Below are the code and all the weights of a small trained network. Each question names an input and a class and asks about switching units off, where a switched-off unit gives its printed mean instead of its output.

import numpy as np


def w(rows, s, z=0):
    codes = np.array(rows[::2]) - 128.0
    scale = np.full(codes.shape[1], s)
    scale[-1] = z or s
    return codes * scale


def f(y):
    return np.maximum(y, 0)


def log_softmax(a):
    a = a - a.max(-1, keepdims=True)
    return a - np.log(np.exp(a).sum(-1, keepdims=True))


def net(x, mask):
    res = np.array(x, float).reshape(1, 6) / 4 @ E
    y = f(res @ A[0][:, :-1].T + A[0][:, -1])
    res = res + np.where(mask, y, B[0][:, -1]) @ B[0][:, :-1]
    return log_softmax(res[-1] @ U[:, :-1].T + U[:, -1])


A, B = {}, {}
E = w([
[139,121,65,116,151,198,151,99,59,81,55],'x0',
[165,101,178,88,153,61,198,149,54,113,188],'x1',
[176,18,180,128,137,100,176,128,87,126,127],'x2',
[121,110,60,122,105,63,120,135,161,123,91],'x3',
[131,123,144,229,127,180,155,159,71,99,120],'x4',
[136,133,134,158,44,95,78,159,114,158,11],'x5',
],0.012)
A[0] = w([
[121,158,110,200,82,128,68,132,177,128,100,59],'N0',
[124,154,130,126,142,137,106,98,142,93,96,134],'N1',
[118,96,129,76,133,109,77,133,149,110,98,149],'N2',
[119,134,178,137,132,201,148,153,137,120,112,143],'N3',
[141,125,71,122,102,113,131,151,150,167,104,91],'N4',
[174,164,80,85,108,97,122,184,144,133,86,219],'N5',
[108,185,107,122,126,128,170,130,154,114,146,12],'N6',
[136,103,150,100,80,7,107,148,116,177,122,161],'N7',
[126,144,92,126,115,136,97,94,111,125,107,168],'N8',
[179,147,180,188,154,114,129,142,110,92,179,226],'N9',
[125,104,92,104,176,108,107,140,149,160,121,46],'N10',
[88,112,109,143,134,183,146,135,124,67,131,133],'N11',
[104,116,145,175,134,111,137,166,118,97,150,251],'N12',
],0.012,0.0028)
B[0] = w([
[131,173,161,78,218,78,151,202,123,181,155,228],'N0',
[121,123,101,112,129,141,75,104,129,107,159,167],'N1',
[86,122,136,135,102,143,150,129,68,157,159,175],'N2',
[112,118,130,161,150,89,126,140,141,102,115,179],'N3',
[126,130,148,158,144,108,155,119,88,158,121,178],'N4',
[98,82,182,167,119,142,131,168,110,127,139,200],'N5',
[134,110,104,209,102,176,97,75,95,60,106,160],'N6',
[70,43,176,254,87,176,209,191,10,133,120,249],'N7',
[146,127,103,134,131,185,96,62,109,48,124,180],'N8',
[138,135,158,132,135,104,118,164,128,182,170,206],'N9',
[146,160,161,126,124,156,168,112,148,104,150,157],'N10',
[108,64,122,156,136,118,166,143,169,110,104,193],'N11',
[111,106,166,119,163,93,128,182,78,144,171,183],'N12',
],0.01,0.015)
U = w([
[134,129,82,176,101,140,132,73,139,91,73,3],'0',
[149,148,133,8,196,99,149,105,148,148,145,99],'1',
[123,73,156,181,159,115,170,130,105,146,129,221],'2',
],0.014,0.0016)

Each question gives the input, the list of numbers given to net, and the class t.
The units are the neurons (one row each of A and B). Each row of codes is followed by its name. A weight is (code - 128) times the scale printed after its matrix; where a second scale follows, it is the last column's (A, B and U).
mask holds one flag per neuron, in row order. A switched-off neuron (its flag False) gives its mean, the last column of its row in B, instead of its output. The means were averaged over made-up inputs and are rounded, as every weight is.
A unit's drop is (log p(t) with every unit on - log p(t) with that unit switched off) / (log p(t) with every unit on - log p(t) with every unit switched off).
The circuit of an input: a set's keep is (log p(t) with only the set's units on - log p(t) with every unit switched off) / (log p(t) with every unit on - log p(t) with every unit switched off). Starting from the 12 units with the biggest drops (on a tie, the unit counted first), units are removed one at a time, each time the one whose removal leaves the highest keep (on an exact tie, the one counted first), for as long as the keep stays at least 0.8.
units of the circuit, in order: the units of the circuit, biggest drop first
k most important neurons: the k neurons with the biggest drops, biggest first
drop of u: that unit's drop, to one decimal
input [-1,1,-5,4,0,-3], class 0: most important neuron -> (N7)
input [2,-7,0,8,-2,-5], class 0: units of the circuit, in order -> (N7 N8)
input [0,-8,-1,-3,-2,0], class 1: 2 most important neurons -> (N7 N0)
input [4,-6,4,-5,-8,-2], class 1: 2 most important neurons -> (N7 N6)
input [8,-4,5,4,6,3], class 0: units of the circuit, in order -> (N7 N8)
input [-2,-1,-6,-1,8,6], class 1: units of the circuit, in order -> (N7 N0)
input [7,0,-8,5,-7,3], class 0: 4 most important neurons -> (N8 N7 N6 N12)
input [6,-6,5,-5,-8,5], class 0: 2 most important neurons -> (N7 N8)
input [-1,-8,-4,-3,-3,-6], class 1: 3 most important neurons -> (N7 N0 N5)
input [-8,-3,-7,-2,-1,-8], class 1: 2 most important neurons -> (N7 N5)
input [7,-1,8,3,-7,-7], class 1: drop of N7 -> 0.9
input [5,-2,-5,-3,-8,-5], class 0: drop of N6 -> 0.1
input [5,0,-8,-4,-4,2], class 0: drop of N3 -> 0.0
